Here is a tiny trained network, its code and every weight. The questions are about switching its units off for an input and a class, where a switched-off unit gives its printed mean instead of its output.

import numpy as np


def w(rows, s, z=0):
    codes = np.array(rows[::2]) - 128.0
    scale = np.full(codes.shape[1], s)
    scale[-1] = z or s
    return codes * scale


def f(y):
    return y / 2 * (1 + np.tanh(0.7978845608 * (y + 0.044715 * y**3)))


def log_softmax(a):
    a = a - a.max(-1, keepdims=True)
    return a - np.log(np.exp(a).sum(-1, keepdims=True))


def net(x, mask):
    res = np.array(x, float).reshape(1, 8) / 4 @ E
    y = f(res @ A[0][:, :-1].T + A[0][:, -1])
    res = res + np.where(mask, y, B[0][:, -1]) @ B[0][:, :-1]
    return log_softmax(res[-1] @ U[:, :-1].T + U[:, -1])


A, B = {}, {}
E = w([
[126,129,126,126,129,127],'x0',
[122,129,124,127,132,128],'x1',
[78,57,248,103,140,80],'x2',
[129,127,129,128,130,130],'x3',
[121,227,213,115,162,158],'x4',
[180,91,120,2,197,175],'x5',
[56,116,147,80,51,250],'x6',
[102,167,137,24,62,40],'x7',
],0.0073)
A[0] = w([
[200,159,93,112,110,163,126],'n0',
[97,122,180,230,59,105,112],'n1',
[68,125,115,196,69,101,90],'n2',
[137,253,176,124,139,172,128],'n3',
[97,96,114,189,212,171,161],'n4',
[166,101,139,172,166,156,97],'n5',
[180,58,65,121,60,113,143],'n6',
[194,154,128,168,171,65,115],'n7',
[175,105,136,82,164,149,78],'n8',
[109,176,93,47,47,34,162],'n9',
[145,217,1,155,88,181,130],'n10',
[115,51,209,154,149,125,158],'n11',
[89,180,111,212,40,111,93],'n12',
[112,135,144,110,52,193,113],'n13',
[171,89,108,68,136,134,116],'n14',
[64,69,194,129,154,115,73],'n15',
[106,100,109,200,170,178,137],'n16',
[111,28,128,120,124,101,126],'n17',
[174,184,45,110,114,164,77],'n18',
[156,150,118,136,172,67,94],'n19',
[93,147,115,72,92,95,103],'n20',
[70,121,131,117,76,187,78],'n21',
[121,119,120,75,159,185,79],'n22',
[142,122,152,150,102,127,164],'n23',
[113,203,201,127,181,151,121],'n24',
[143,148,117,163,180,61,67],'n25',
[132,235,180,98,163,131,130],'n26',
[159,143,105,129,163,170,177],'n27',
[75,151,146,175,92,143,101],'n28',
[102,148,130,50,41,103,141],'n29',
[210,158,132,136,134,66,108],'n30',
[147,162,133,82,70,38,161],'n31',
[110,89,73,111,142,69,108],'n32',
[83,67,41,142,128,112,254],'n33',
[146,46,86,116,82,124,97],'n34',
[107,104,150,160,74,198,156],'n35',
[101,152,139,188,94,95,77],'n36',
[57,127,118,110,88,223,93],'n37',
[149,107,146,58,127,105,111],'n38',
[157,206,193,109,165,165,141],'n39',
[101,128,119,111,41,192,102],'n40',
[138,91,123,76,191,149,150],'n41',
[176,75,143,58,180,173,88],'n42',
[158,200,54,139,101,151,82],'n43',
[165,217,206,129,167,131,102],'n44',
],0.0082,0.0068)
B[0] = w([
[73,172,138,132,126,71,163],'n0',
[182,247,55,44,96,81,210],'n1',
[180,163,79,72,89,79,175],'n2',
[146,66,146,178,67,129,206],'n3',
[107,159,79,144,128,203,215],'n4',
[126,129,64,137,149,183,156],'n5',
[148,84,187,186,42,134,184],'n6',
[157,91,168,89,207,117,196],'n7',
[147,156,59,75,115,75,146],'n8',
[107,163,94,205,159,231,254],'n9',
[31,112,209,123,135,62,232],'n10',
[2,189,160,127,153,133,198],'n11',
[150,185,73,57,113,94,204],'n12',
[189,56,138,114,202,117,176],'n13',
[129,161,72,133,63,121,161],'n14',
[59,107,145,116,162,21,158],'n15',
[102,146,100,124,119,181,200],'n16',
[102,117,168,156,92,127,162],'n17',
[47,116,167,111,144,19,166],'n18',
[181,75,112,113,166,153,162],'n19',
[132,122,89,145,152,186,159],'n20',
[209,59,93,95,203,107,162],'n21',
[197,137,80,94,125,62,150],'n22',
[131,173,147,122,120,125,156],'n23',
[159,101,119,182,48,110,195],'n24',
[214,76,89,72,210,85,159],'n25',
[153,89,120,188,68,173,201],'n26',
[81,180,140,139,115,146,191],'n27',
[204,117,94,67,114,124,162],'n28',
[102,118,119,147,147,176,208],'n29',
[142,51,136,112,197,156,177],'n30',
[98,148,105,171,180,205,225],'n31',
[148,86,114,140,110,159,151],'n32',
[157,141,214,161,93,171,246],'n33',
[183,102,145,147,76,101,152],'n34',
[142,139,135,132,189,149,199],'n35',
[148,142,45,62,113,101,155],'n36',
[168,51,135,93,216,96,192],'n37',
[113,174,99,136,141,134,160],'n38',
[131,85,148,135,48,126,199],'n39',
[180,51,121,118,222,79,177],'n40',
[122,218,95,100,71,114,186],'n41',
[133,204,64,21,54,85,184],'n42',
[42,128,155,134,154,76,165],'n43',
[149,52,106,173,86,97,189],'n44',
],0.006,0.0067)
U = w([
[171,200,49,75,98,85,79],'0',
[197,43,128,131,255,112,78],'1',
[10,134,185,157,153,66,107],'2',
[133,140,149,164,129,156,254],'3',
[167,63,142,212,37,140,66],'4',
[136,159,155,154,148,158,238],'5',
[84,166,73,185,181,234,60],'6',
],0.01,0.0083)

Each question gives the input, the list of numbers given to net, and the class t.
The units are the neurons (one row each of A and B). Each row of codes is followed by its name. A weight is (code - 128) times the scale printed after its matrix; where a second scale follows, it is the last column's (A, B and U).
mask holds one flag per neuron, in row order. A switched-off neuron (its flag False) gives its mean, the last column of its row in B, instead of its output. The means were averaged over made-up inputs and are rounded, as every weight is.
A unit's drop is (log p(t) with every unit on - log p(t) with that unit switched off) / (log p(t) with every unit on - log p(t) with every unit switched off).
The circuit of an input: a set's keep is (log p(t) with only the set's units on - log p(t) with every unit switched off) / (log p(t) with every unit on - log p(t) with every unit switched off). Starting from the 12 units with the biggest drops (on a tie, the unit counted first), units are removed one at a time, each time the one whose removal leaves the highest keep (on an exact tie, the one counted first), for as long as the keep stays at least 0.8.
units of the circuit, in order: the units of the circuit, biggest drop first
most important unit: the unit with the biggest drop
k most important neurons: the k neurons with the biggest drops, biggest first
input [3,-2,6,-2,-6,5,1,-7], class 6: 4 most important neurons	[n4; n11; n10; n5]
input [4,2,-3,-8,2,-6,6,2], class 0: units of the circuit, in order	[n12; n1]
input [-3,-2,-2,-3,5,-7,-8,-5], class 1: units of the circuit, in order	[n25]
input [-4,-2,-8,8,-5,6,-7,-4], class 2: 2 most important neurons	[n10; n18]
input [7,4,5,-2,5,4,-6,-8], class 6: units of the circuit, in order	[n4; n11]
input [-3,-6,-7,2,2,2,-7,6], class 1: units of the circuit, in order	[n30; n7]
input [5,5,5,-8,0,8,-6,-8], class 0: units of the circuit, in order	[n42; n41]
input [-4,6,6,-7,-6,5,0,3], class 2: units of the circuit, in order	[n11; n17]
input [-6,-5,-1,5,0,-2,-3,8], class 6: units of the circuit, in order	[n9; n31]
input [-5,-7,-6,5,8,3,-6,4], class 4: units of the circuit, in order	[n26; n3; n44]
input [-2,6,-8,-2,-4,-4,-6,5], class 2: units of the circuit, in order	[n10; n43]
input [1,0,3,3,2,7,-5,3], class 0: units of the circuit, in order	[n42; n41]
input [-4,8,-8,1,-6,-6,-3,6], class 2: 3 most important neurons	[n10; n43; n18]
input [0,8,7,6,1,8,7,6], class 0: units of the circuit, in order	[n42]
input [-2,-6,-8,-1,8,-4,0,-4], class 2: 2 most important neurons	[n10; n43]
input [-3,6,-8,-4,0,5,7,-4], class 2: 2 most important neurons	[n10; n18]
input [-8,-5,7,-7,2,8,-8,-2], class 0: units of the circuit, in order	[n42; n41]
input [-2,2,-5,2,2,-3,6,-4], class 1: units of the circuit, in order	[n37; n40; n13]
input [1,7,-1,-1,7,-1,4,7], class 4: 2 most important neurons	[n3; n26]
input [7,6,-2,8,3,-7,5,8], class 6: units of the circuit, in order	[n9]
input [-3,5,0,3,7,-5,5,0], class 4: units of the circuit, in order	[n3; n24; n26]
input [2,-8,-7,7,8,8,7,-6], class 0: 2 most important neurons	[n42; n22]
input [7,-3,-4,1,-6,-7,6,0], class 0: 3 most important neurons	[n12; n1; n2]
input [-3,-8,0,2,-8,-8,-3,-3], class 0: 3 most important neurons	[n1; n12; n2]
input [-5,-3,-1,1,-7,6,4,-6], class 4: 3 most important neurons	[n6; n34; n33]
input [-3,4,8,0,6,0,8,-7], class 1: 3 most important neurons	[n37; n21; n13]
input [-2,3,1,4,-7,-6,-7,3], class 1: 2 most important neurons	[n25; n7]
input [-3,2,6,3,-2,2,-2,-2], class 2: most important unit	n11
input [3,-3,3,-6,-4,-5,1,-2], class 0: 2 most important neurons	[n1; n2]
input [6,4,6,-7,-1,3,4,-2], class 2: 2 most important neurons	[n11; n15]
